Here is a tiny trained network, its code and every weight. The questions are about switching its units off for an input and a class, where a switched-off unit gives its printed mean instead of its output.

import numpy as np


def w(rows, s, z=0):
    codes = np.array(rows[::2]) - 128.0
    scale = np.full(codes.shape[1], s)
    scale[-1] = z or s
    return codes * scale


def norm(h):
    return h / np.sqrt((h * h).mean(-1, keepdims=True) + 1e-5)


def f(y):
    return y / 2 * (1 + np.tanh(0.7978845608 * (y + 0.044715 * y**3)))


def log_softmax(a):
    a = a - a.max(-1, keepdims=True)
    return a - np.log(np.exp(a).sum(-1, keepdims=True))


def net(x, mask):
    res = np.array(x, float).reshape(1, 8) / 4 @ E
    u = 0
    for l in range(4):
        y = f(norm(res) @ A[l][:, :-1].T + A[l][:, -1])
        res = res + np.where(mask[u : u + 4], y, B[l][:, -1]) @ B[l][:, :-1]
        u += 4
    return log_softmax(norm(res)[-1] @ U[:, :-1].T + U[:, -1])


A, B = {}, {}
E = w([
[126,107,123,111,146],'x0',
[130,136,131,135,121],'x1',
[124,132,128,129,126],'x2',
[157,95,65,160,52],'x3',
[173,95,167,54,1],'x4',
[123,146,131,134,114],'x5',
[138,105,125,118,147],'x6',
[91,152,191,89,213],'x7',
],0.009)
A[0] = w([
[128,155,175,171,46,165],'L0N0',
[87,160,123,141,161,217],'L0N1',
[146,156,250,128,188,6],'L0N2',
[129,157,66,162,117,141],'L0N3',
],0.012,0.0018)
B[0] = w([
[137,98,133,122,144,213],'L0N0',
[253,119,114,112,176,223],'L0N1',
[101,161,108,165,85,253],'L0N2',
[104,94,80,32,179,196],'L0N3',
],0.014,0.0054)
A[1] = w([
[99,112,109,36,2,77],'L1N0',
[145,124,201,69,129,7],'L1N1',
[185,39,168,140,67,212],'L1N2',
[164,130,8,194,125,3],'L1N3',
],0.008,0.0018)
B[1] = w([
[154,200,108,160,198,253],'L1N0',
[88,133,177,122,57,132],'L1N1',
[113,167,161,249,175,209],'L1N2',
[81,105,119,119,65,186],'L1N3',
],0.011,0.0055)
A[2] = w([
[169,28,95,158,114,188],'L2N0',
[162,189,246,126,110,131],'L2N1',
[60,209,254,124,121,2],'L2N2',
[175,139,202,203,160,118],'L2N3',
],0.0073,0.0018)
B[2] = w([
[119,166,123,3,97,175],'L2N0',
[54,26,22,143,179,220],'L2N1',
[82,86,140,98,58,214],'L2N2',
[104,88,143,155,175,253],'L2N3',
],0.011,0.004)
A[3] = w([
[237,157,114,240,107,102],'L3N0',
[27,136,219,32,1,255],'L3N1',
[110,160,55,171,149,251],'L3N2',
[179,113,154,8,176,243],'L3N3',
],0.0088,0.0013)
B[3] = w([
[255,213,194,199,78,221],'L3N0',
[102,196,107,127,124,165],'L3N1',
[125,119,199,141,123,254],'L3N2',
[197,211,142,143,59,214],'L3N3',
],0.0095,0.0056)
U = w([
[250,129,131,112,117,54],'0',
[84,120,215,188,195,59],'1',
[70,90,95,67,96,254],'2',
],0.012,0.00074)

Each question gives the input, the list of numbers given to net, and the class t.
The units are the neurons (one row each of A and B). Each row of codes is followed by its name. A weight is (code - 128) times the scale printed after its matrix; where a second scale follows, it is the last column's (A, B and U).
mask holds one flag per neuron, layer by layer. A switched-off neuron (its flag False) gives its mean, the last column of its row in B, instead of its output. The means were averaged over made-up inputs and are rounded, as every weight is.
A unit's drop is (log p(t) with every unit on - log p(t) with that unit switched off) / (log p(t) with every unit on - log p(t) with every unit switched off).
The circuit of an input: a set's keep is (log p(t) with only the set's units on - log p(t) with every unit switched off) / (log p(t) with every unit on - log p(t) with every unit switched off). Starting from the 12 units with the biggest drops (on a tie, the unit counted first), units are removed one at a time, each time the one whose removal leaves the highest keep (on an exact tie, the one counted first), for as long as the keep stays at least 0.8.
units of the circuit, in order: the units of the circuit, biggest drop first
top k neurons: the k neurons with the biggest drops, biggest first
top k neurons in layer l: the k neurons of layer l with the biggest drops, biggest first
drop when u is switched off: that unit's drop, to one decimal
input [-1,6,-8,-2,6,0,1,5], class 2: top neuron => (L2N2)
input [8,4,2,4,-4,4,3,-1], class 2: top 3 neurons => (L3N0, L1N0, L1N3)
input [-2,7,-3,-3,8,0,-2,2], class 2: top 2 neurons => (L2N2, L2N1)
input [1,0,6,0,3,-1,8,-5], class 1: units of the circuit, in order => (L1N2, L0N1)
input [5,3,-1,-6,-8,0,6,0], class 0: top 2 neurons in layer 2 => (L2N1, L2N2)
input [1,6,6,-7,-8,-3,-4,-7], class 0: units of the circuit, in order => (L0N1, L1N2)
input [2,-1,7,-2,8,-7,1,1], class 2: top 4 neurons => (L2N1, L1N1, L2N2, L3N0)
input [-6,-8,4,-3,5,1,3,-7], class 1: top 2 neurons => (L1N2, L0N1)
input [4,1,-1,2,-1,-8,4,4], class 0: top 3 neurons => (L1N2, L1N0, L3N3)
input [7,3,1,8,8,3,3,5], class 1: top 2 neurons => (L1N2, L0N1)
input [-8,5,-4,-1,5,-7,6,8], class 2: top 2 neurons => (L2N2, L1N2)
input [-3,-7,3,-8,-5,-6,1,-3], class 0: top 4 neurons => (L0N1, L1N2, L2N1, L3N0)
input [7,-6,4,-2,1,2,4,-8], class 1: top 2 neurons => (L0N1, L1N0)
input [-4,-5,-3,2,-3,-4,-5,8], class 0: units of the circuit, in order => (L0N1)
input [6,5,5,1,-2,2,8,-8], class 2: top 3 neurons => (L0N1, L3N0, L1N3)
input [-6,7,3,8,8,-8,-4,2], class 1: top 3 neurons => (L1N2, L0N1, L1N0)
input [5,-1,-1,-1,4,8,7,6], class 2: top 2 neurons => (L2N2, L1N2)
input [-5,2,6,-7,2,-2,0,1], class 2: top 2 neurons in layer 1 => (L1N0, L1N2)
input [6,1,-8,4,7,-5,1,6], class 1: top 2 neurons in layer 1 => (L1N2, L1N0)
input [-2,-1,-1,-8,6,-8,-6,-3], class 1: top 2 neurons in layer 0 => (L0N3, L0N0)
input [7,0,1,6,3,-3,-2,7], class 1: top neuron in layer 1 => (L1N0)
input [0,0,4,3,-4,3,0,-2], class 2: top 2 neurons in layer 1 => (L1N0, L1N3)
input [-5,-5,2,0,2,-4,7,-5], class 1: top 2 neurons in layer 0 => (L0N1, L0N2)
input [-3,-8,-2,1,-7,2,-6,4], class 0: drop when L1N2 is switched off => 0.2
input [-6,-4,-3,2,-2,8,-2,2], class 0: drop when L3N3 is switched off => 0.1
input [-4,7,5,5,6,-7,7,5], class 1: drop when L1N2 is switched off => 0.2
